Below is a small trained network, with its code and all its weights. Each question gives an input and a class and asks what happens when units are switched off, that is, made to give their printed mean instead of their output.

import numpy as np


def w(rows, s, z=0):
    codes = np.array(rows[::2]) - 128.0
    scale = np.full(codes.shape[1], s)
    scale[-1] = z or s
    return codes * scale


def norm(h):
    return h / np.sqrt((h * h).mean(-1, keepdims=True) + 1e-5)


def f(y):
    return np.maximum(y, 0)


def log_softmax(a):
    a = a - a.max(-1, keepdims=True)
    return a - np.log(np.exp(a).sum(-1, keepdims=True))


def net(x, mask):
    res = np.array(x, float).reshape(1, 5) / 4 @ E
    u = 0
    for l in range(3):
        y = f(norm(res) @ A[l][:, :-1].T + A[l][:, -1])
        res = res + np.where(mask[u : u + 3], y, B[l][:, -1]) @ B[l][:, :-1]
        u += 3
    return log_softmax(norm(res)[-1] @ U[:, :-1].T + U[:, -1])


A, B = {}, {}
E = w([
[143,103,151,132,141,103,130,154,96,170,99,155],'x0',
[69,119,138,48,85,141,215,177,72,148,34,207],'x1',
[196,165,99,148,100,172,143,133,102,66,125,127],'x2',
[109,130,77,176,92,124,112,112,104,128,120,88],'x3',
[48,198,62,96,137,62,161,250,157,39,104,146],'x4',
],0.02)
A[0] = w([
[191,145,165,64,90,237,213,95,125,68,113,170,39],'0.n0',
[70,90,253,63,150,141,133,53,163,250,145,144,39],'0.n1',
[89,116,130,151,204,90,63,134,216,154,196,98,2],'0.n2',
],0.018,0.0087)
B[0] = w([
[104,140,128,85,61,183,124,144,57,85,136,173,215],'0.n0',
[84,131,125,28,125,128,101,38,174,121,136,162,253],'0.n1',
[103,168,188,130,125,7,92,59,84,65,102,86,226],'0.n2',
],0.012,0.016)
A[1] = w([
[24,81,82,176,98,109,122,96,110,241,105,66,112],'1.n0',
[55,161,4,190,104,95,97,189,135,61,137,80,93],'1.n1',
[1,138,153,131,168,168,191,199,234,110,200,75,2],'1.n2',
],0.027,0.0046)
B[1] = w([
[116,10,113,206,61,83,68,147,46,254,213,228,165],'1.n0',
[85,190,30,63,159,103,190,119,189,3,158,43,250],'1.n1',
[40,154,42,120,101,133,138,143,178,109,93,147,167],'1.n2',
],0.0089,0.025)
A[2] = w([
[196,137,191,147,198,139,89,109,207,109,164,80,67],'2.n0',
[76,129,142,84,177,76,170,217,147,140,88,162,162],'2.n1',
[172,114,65,175,83,253,132,92,140,139,159,98,3],'2.n2',
],0.037,0.0044)
B[2] = w([
[250,162,107,173,177,172,171,163,87,131,122,147,213],'2.n0',
[150,86,160,173,141,119,101,191,181,211,119,148,250],'2.n1',
[97,119,176,188,98,40,58,81,128,152,92,80,191],'2.n2',
],0.014,0.023)
U = w([
[155,193,64,148,159,94,137,58,157,45,209,10,136],'0',
[105,167,78,76,28,246,217,202,63,88,57,171,114],'1',
[218,170,162,164,184,205,158,94,67,147,136,95,79],'2',
[58,56,214,43,94,157,98,70,113,246,130,199,162],'3',
[158,132,184,204,117,74,75,45,93,180,107,72,150],'4',
[26,164,64,33,154,117,210,232,251,105,115,131,140],'5',
[148,63,152,148,124,146,135,230,137,230,143,223,181],'6',
[94,110,165,164,152,208,183,151,148,140,123,90,3],'7',
],0.013,0.0067)

Each question gives the input, the list of numbers given to net, and the class t.
The units are the neurons (one row each of A and B). Each row of codes is followed by its name. A weight is (code - 128) times the scale printed after its matrix; where a second scale follows, it is the last column's (A, B and U).
mask holds one flag per neuron, layer by layer. A switched-off neuron (its flag False) gives its mean, the last column of its row in B, instead of its output. The means were averaged over made-up inputs and are rounded, as every weight is.
A unit's drop is (log p(t) with every unit on - log p(t) with that unit switched off) / (log p(t) with every unit on - log p(t) with every unit switched off).
The circuit of an input: a set's keep is (log p(t) with only the set's units on - log p(t) with every unit switched off) / (log p(t) with every unit on - log p(t) with every unit switched off). Starting from all 9 units, units are removed one at a time, each time the one whose removal leaves the highest keep (on an exact tie, the one counted first), for as long as the keep stays at least 0.8.
units of the circuit, in order: the units of the circuit, biggest drop first
most important unit: the unit with the biggest drop
top k neurons: the k neurons with the biggest drops, biggest first
top k neurons in layer l: the k neurons of layer l with the biggest drops, biggest first
input [-3,-6,6,-1,-2], class 4: most important unit -> 2.n2
input [-8,-1,-7,-5,1], class 4: top 2 neurons in layer 0 -> 0.n2, 0.n0
input [2,-3,-8,1,3], class 4: top 2 neurons in layer 0 -> 0.n2, 0.n0
input [0,5,1,7,-4], class 3: top 2 neurons in layer 1 -> 1.n0, 1.n1
input [-6,-7,1,4,-6], class 2: top 2 neurons -> 2.n0, 0.n2
input [6,-2,6,1,3], class 5: top 3 neurons -> 0.n2, 2.n2, 2.n0
input [-8,8,-5,-8,2], class 3: top 2 neurons in layer 2 -> 2.n0, 2.n1
input [-7,-2,6,-8,-2], class 4: top 2 neurons -> 2.n2, 1.n1
input [-1,-1,4,1,-1], class 4: units of the circuit, in order -> 2.n2, 0.n2
input [6,-5,-6,-7,7], class 4: top 2 neurons -> 0.n2, 2.n1
input [-7,2,1,7,2], class 5: top 2 neurons in layer 1 -> 1.n2, 1.n1
input [-4,-6,0,-4,-3], class 2: top 2 neurons -> 2.n0, 1.n1
input [2,8,-4,-7,1], class 3: top 2 neurons in layer 0 -> 0.n1, 0.n0
input [-1,6,1,5,-2], class 3: top neuron in layer 1 -> 1.n1
input [3,2,1,-8,1], class 6: top 2 neurons in layer 2 -> 2.n1, 2.n2
input [-5,6,-5,3,2], class 6: top 2 neurons -> 1.n0, 2.n1
input [1,7,3,-8,-3], class 1: top 3 neurons -> 0.n0, 2.n2, 2.n1
input [-3,-4,-8,-8,4], class 4: top 2 neurons -> 0.n2, 1.n1
input [-4,1,8,-8,-8], class 3: top 4 neurons -> 0.n0, 2.n0, 1.n1, 0.n1
input [-1,-5,8,-3,-1], class 4: most important unit -> 2.n2
input [-8,6,-3,-3,-2], class 3: top 3 neurons -> 1.n1, 0.n1, 2.n0
input [3,-7,-2,-2,-2], class 2: top 2 neurons in layer 2 -> 2.n0, 2.n2
input [-3,-1,1,5,4], class 5: top 2 neurons -> 0.n2, 1.n2
input [1,4,-5,-3,0], class 3: top 2 neurons -> 0.n1, 1.n1
input [-7,-5,4,-6,-2], class 2: top 2 neurons -> 2.n0, 1.n1
input [-4,5,1,5,-6], class 3: top 2 neurons -> 0.n1, 2.n0
input [2,-1,-4,0,0], class 3: units of the circuit, in order -> 0.n1
input [-6,-2,-4,8,-7], class 3: top 2 neurons in layer 1 -> 1.n0, 1.n1
